Group and class of each row:
[-0.85  0.85  0.22  1.01 -0.75  1.63  0.15 -0.81  0.21  0.23 -0.77 -1.02
  1.15  1.30  0.63  0.91  0.79 -1.04 -0.13  1.19  0.26 -0.10  1.19  0.43
  0.21 -0.67  1.78  0.59  1.31  0.10  0.33 -2.03 -0.47  0.37 -1.04  0.13
  0.25 -1.33  0.12 -1.88  2.03 -0.97] : (89):Z
[ 0.41 -1.01 -0.31  0.07  0.19  2.00 -1.59  2.91 -0.18 -1.24  3.34  1.17
  0.10  2.09 -0.34 -1.26  0.45  0.61 -0.65  0.91 -0.31  0.64  0.11 -0.31
  1.29 -0.01 -2.01  1.72  1.81 -1.13  1.19  3.15  0.82  1.81  0.39  0.66
  1.27 -2.28  0.71  1.04 -0.15 -1.37] : (86):B
[-0.31 -0.61  0.79 -1.40 -0.10 -1.40 -2.67  1.84  0.32  1.75  3.27 -0.30
 -0.22 -1.84 -0.34  0.79  0.06 -1.71  0.01 -0.31  1.15  0.13 -1.80  1.15
 -1.85 -2.21  0.03 -0.86  1.39  0.00 -0.36 -0.16  0.13  0.60 -0.23 -0.07
  0.74  1.47  0.87 -0.24  0.18 -0.25] : (82):S
[-2.09 -1.62 -1.08  2.20 -0.79  1.76 -2.81  3.25  0.83 -4.47  2.72  1.13
  2.85  0.79 -0.60  0.92 -2.69  0.28  0.40  0.69  0.50 -0.56 -2.25  0.00
 -2.36  0.03 -2.15  1.53  2.02  0.31  0.49  3.90  0.78 -2.71  1.40  1.17
  2.11 -0.62  1.55 -3.27  0.41 -3.24] : (86):Q
[-0.47 -0.92 -0.34  2.17 -0.16  2.85  1.66  2.48  0.46 -1.11  2.45  2.30
  0.05  1.30 -1.48 -0.01  0.82 -0.42 -1.37  0.48 -0.44  0.53 -2.07 -0.99
  1.68 -0.30 -1.27 -1.17  3.49 -1.51  0.47  2.35  0.55 -0.02  0.56  1.06
 -1.07 -1.58  0.32 -0.18  1.91 -1.71] : (86):B
[ 0.75  0.14  1.16 -0.35  0.16  0.84 -1.12  0.79 -0.08  0.50  2.17  0.12
  0.19  1.33 -0.39 -0.45  0.21 -0.58 -0.22 -0.79  0.97 -0.84 -0.87 -0.39
  0.22 -1.21  0.66 -1.00  1.42 -0.76  0.75 -1.61 -0.40  0.00  0.69  0.75
  1.25  0.50  0.40 -0.78  0.25 -0.87] : (82):S
[-0.51  1.00  1.02  0.30 -1.21  1.73  3.71  2.11 -0.65 -4.18 -1.03 -3.35
  0.12  2.38  0.54 -1.53 -0.68 -0.48 -0.48  2.24  0.37 -0.90  0.96 -1.18
  0.04  0.31 -0.02  1.78  1.79 -2.80 -3.05  0.25  2.49  0.16  0.90  1.02
 -1.43 -2.61 -0.46 -0.13  4.77 -0.46] : (89):E
[-0.78  0.10  0.16 -0.44 -0.19  2.27 -2.05  2.24 -0.18 -1.51 -0.22 -4.36
  2.44  3.08  0.46 -0.64 -3.63  1.17 -0.30  1.96  1.75 -0.12 -1.42  0.87
  0.41  0.28  1.32  2.51  1.14  1.32  1.43  1.09  1.91  0.06 -0.60  1.11
  0.70 -1.36  2.47  0.18  5.20 -1.15] : (89):E
[ 0.30  1.24 -0.22  0.03 -0.02 -0.59 -0.20  0.10  0.08  0.36  2.18 -0.11
 -0.06  1.60  0.28 -1.30  1.10 -0.88 -1.76  1.29  1.31 -1.04 -0.06 -1.03
  1.54  0.83  2.22 -1.26  1.77 -1.57 -0.15 -2.79 -1.03  1.07 -0.90 -0.14
  0.70 -1.44 -1.00 -0.52  0.78 -0.95] : (82):A
[ 0.43  0.95  0.08  0.41  0.38  0.66 -2.76  1.11 -0.11  0.94  3.43 -0.98
  1.30  0.70  1.08  0.07 -1.22  0.38 -0.91 -0.11 -0.31 -1.07 -1.71 -0.53
 -0.70  0.03  1.72 -0.04  2.07  0.15  0.26 -0.98 -3.61 -0.98 -0.50  0.46
  0.68 -0.15 -0.06 -1.56  1.26 -1.30] : (82):S
[-0.60  0.02  1.40 -0.46 -0.45  1.22  0.47  0.95 -0.37 -2.30  0.71 -1.92
  0.60  1.88  0.70 -0.78  0.38 -0.42  0.11  1.34  0.46  0.22  1.44  0.41
  1.40 -0.28  1.08  1.27  2.29 -1.63 -0.68 -1.02  1.86  0.48 -0.35  0.68
  1.70 -2.13 -0.17 -0.23  1.55 -1.36] : (89):Z
[-0.38 -0.31  0.49  0.01  0.14  1.80  1.50 -2.00  0.20  1.61 -1.06 -2.11
  0.42  0.21  1.00 -1.22 -0.11 -0.87 -0.46  1.13  0.39  0.17  0.45  0.76
 -0.15 -0.13  1.60  1.11  0.65  0.02  1.25 -1.55 -0.51  0.66 -0.03 -0.22
 -0.41 -0.73 -0.29  0.41  1.08  0.11] : (89):Z
[-0.35  1.08  0.22  1.44  0.26  0.92 -2.73 -0.20  1.09  2.64  3.23 -0.28
  1.78  0.31  0.94  0.12 -0.06  0.98 -1.29  1.42  0.06 -0.48 -2.12 -1.03
 -1.54 -0.08  1.57 -0.39  2.27  0.73  3.94 -0.98 -1.01  0.21  0.54 -0.09
  3.54 -0.26  0.63 -2.85  1.05 -2.15] : (82):A
[ 2.47  0.29  1.03 -0.36  3.03  4.28 -4.82  1.79  0.23  0.36  0.15 -2.64
  1.74  3.12  0.45 -2.36 -2.26  4.07 -0.54  1.86  1.25  0.16 -0.64 -1.33
  1.18  0.28 -1.41  4.10 -0.18  1.34  1.61  4.64 -0.59  3.53 -2.29 -0.14
  3.48 -2.01  1.48  1.45  1.30 -0.77] : (86):B
[ 0.21  0.76  0.13  1.40 -1.14  3.27  0.68 -2.13  0.70  2.43 -1.18 -0.07
  1.10  1.78  0.58 -1.11  2.05 -2.14 -0.03  2.50  1.13  0.14  1.60 -0.16
 -0.24 -0.20  1.75  0.89  1.44 -0.67  0.70 -2.10 -3.31  0.78 -0.60 -0.57
  0.94 -2.14  1.23 -3.41 -0.64 -1.12] : (89):E
[-1.30 -0.40 -0.83  1.55 -0.30  1.99  0.27 -1.58  1.28 -0.77 -0.55  0.35
  1.12  1.32 -0.40 -0.12  0.66 -0.71 -0.45  1.95  1.04  0.30  0.43  0.63
  0.66  0.25  1.54  0.25  2.24 -0.90  0.81 -0.64 -0.40 -0.12 -0.88  0.11
  0.10 -1.76 -0.23 -1.04  0.19 -1.35] : (89):Z
[-1.93 -0.14 -0.17  0.13  0.49 -1.03 -2.53 -0.35  0.57 -0.20  3.11 -1.54
  0.99 -0.70  0.59 -0.12 -0.90  1.51 -0.96  0.52  2.16 -0.72 -2.15  0.10
 -1.15  0.20  0.76 -0.76  0.81  0.29  3.82 -0.55  0.93 -1.97  0.90  0.54
  3.19  1.16  0.02 -1.01  0.97 -1.52] : (82):A
[ 0.11 -1.32 -0.34  0.08  1.16  1.49 -0.51  2.40  0.37 -1.57  2.62  0.44
  0.03  1.69 -0.86 -1.44 -1.61  0.64 -0.89  0.99  0.70  0.90  0.31 -0.73
  1.91  1.09 -1.58  2.26  1.08 -0.63  0.75  3.27  0.76  2.38  0.11  0.49
  0.16 -2.09  0.13  2.66  0.31 -0.66] : (86):Q
[-1.37  1.23 -0.09 -0.62  0.32 -1.00 -2.31  0.80 -1.00 -0.53  3.26 -2.54
  1.36  0.68  1.02 -0.19 -1.53  1.71 -1.45  0.56  2.07 -1.46 -2.31 -0.42
 -0.74  0.41  1.73 -0.60  1.14  0.40  1.94 -1.99 -0.34 -1.72  0.61  0.48
  2.37  0.46  0.05 -1.30  2.27 -1.72] : (82):A
[ 0.16 -0.63  0.53 -0.22  1.36 -0.45 -3.27  2.32  1.46 -1.20  1.57 -0.25
  0.12  0.60  0.55 -0.52 -1.48  1.43  0.56  1.03  0.81  0.76  0.74 -1.36
  0.29  1.26 -1.49  3.05 -0.96 -0.06  2.22  4.92  2.34  3.52 -0.79 -0.20
  2.58 -0.83  0.32  2.68 -0.29 -0.61] : (86):Q
[-3.29 -1.31 -1.40  2.19 -2.04  1.22 -3.35  0.28  0.52  0.63  4.70  2.82
  2.24  0.06 -0.85  3.86  0.86 -0.09 -1.01 -0.54  1.47 -0.34 -4.22  1.74
 -2.55 -2.72 -0.37 -3.53  3.49  0.61  2.13 -1.60 -2.56 -4.53  2.08  0.94
  3.46  0.83  2.09 -6.60 -1.01 -3.32] : (82):S
[-0.64 -0.02 -0.09  2.19 -1.29  1.64 -0.75  1.68  0.27  0.15  3.68  1.57
  1.01  1.97 -1.10  0.76  0.59  0.43 -1.06  0.36  0.77 -1.00 -3.47 -1.15
 -0.41 -0.91  0.43 -3.50  2.59 -1.50  2.06 -1.35 -1.22 -1.78  2.45  1.16
  1.78 -0.45  0.87 -3.39  1.10 -2.46] : (82):S
[-1.37  0.39  0.56  0.63 -0.61  1.64  4.17 -0.24 -0.31 -0.73 -0.27 -3.70
  0.07  1.32  0.78 -1.28 -0.77 -1.38 -2.14  2.42  1.61 -0.61  0.27  0.73
 -0.81 -0.63  0.57  0.74  2.20 -0.75 -1.33 -1.87  0.33 -0.22  0.49  0.45
 -0.72 -1.33  0.84 -2.08  4.34  0.04] : (89):E
[-1.06  0.06  0.68 -0.30 -0.54  0.24 -1.96  0.79  0.22 -0.53  2.55 -1.28
  0.88 -0.59  0.90  0.60  0.62 -0.87 -0.36  0.85  1.60 -0.66 -1.32  1.15
 -1.46 -1.60  1.91 -1.22  2.61 -0.47 -1.94 -2.10 -1.05 -1.08 -1.26  0.53
  1.14 -0.73  0.22 -2.54  1.21 -1.45] : (82):A
[ 0.13  0.95  1.40 -1.27  0.30  0.49 -3.32 -1.16  0.13  0.51  0.72 -0.83
  1.45  0.10  0.51 -1.03 -0.40  0.57  0.32  0.08  2.73 -0.96 -2.71  0.02
 -2.34 -0.37  2.34 -1.45  0.47 -1.29  1.18 -1.04 -0.69 -1.29  1.72  0.03
  3.12  0.16 -0.35 -0.86 -0.84 -1.17] : (82):S
[-2.11 -2.37 -1.83  1.58  1.03  1.38 -4.77  1.84  1.96 -2.98  0.68  0.92
  3.04  0.16 -0.28  0.91 -2.51  1.44  0.11  0.94  2.32  1.19 -1.98  1.30
 -1.72  0.07 -1.26  1.50  0.59  2.01  2.32  5.20  0.09 -1.13 -1.51  0.19
  2.74  0.87  1.52 -0.93 -0.29 -2.22] : (86):B
[ 0.91 -2.28  0.50  1.85  1.30  3.60  0.00  0.90  1.68 -0.31  1.77  2.60
  0.18  0.32 -1.68 -0.96  0.99 -0.39  0.03  0.79  0.85  1.28 -1.16 -0.34
  1.39 -1.09 -1.83 -0.08  2.52 -0.50  0.18  3.30 -0.33  2.23 -0.82 -0.30
  0.47 -1.22 -0.06  0.18 -0.98 -1.27] : (86):B
[ 1.62  1.94  2.60 -1.65 -0.01 -0.43 -1.95  0.52 -0.28  0.25  1.15 -2.03
  0.65  0.00  1.42 -0.96  0.23 -0.39  0.94  0.35  0.31 -1.18 -1.24 -1.30
 -1.33 -0.73  2.51 -0.81  1.10 -1.95 -1.89 -1.91  0.67 -0.05  0.26  0.19
  1.82 -0.71 -1.51 -0.04  0.80 -1.07] : (82):S
[ 1.16  0.54  0.80 -2.29  1.67  0.94 -2.98  3.22 -1.10  0.09  1.37 -2.52
 -0.17  2.38  0.17 -1.94 -2.39  2.04 -0.30  0.53  0.38  0.22 -1.11 -0.81
  2.74  1.36 -0.95  2.55 -0.96 -0.12  1.24  2.98  1.77  3.04 -0.58  0.61
  0.69 -2.46  0.48  5.25  2.37  0.54] : (86):Q
[-0.22 -0.82 -1.87  2.37  0.20  1.79 -1.01  2.23  1.88  0.08  2.35  2.41
  1.11  1.13 -1.37  0.27 -0.66  1.69 -0.96  0.74 -0.52  0.66 -1.49 -0.89
  0.46  0.82 -1.49  0.14  1.47  0.80  2.08  3.14 -0.94  0.05 -0.25 -1.07
  0.10 -0.94  0.69 -0.79 -0.45 -1.73] : (86):Q
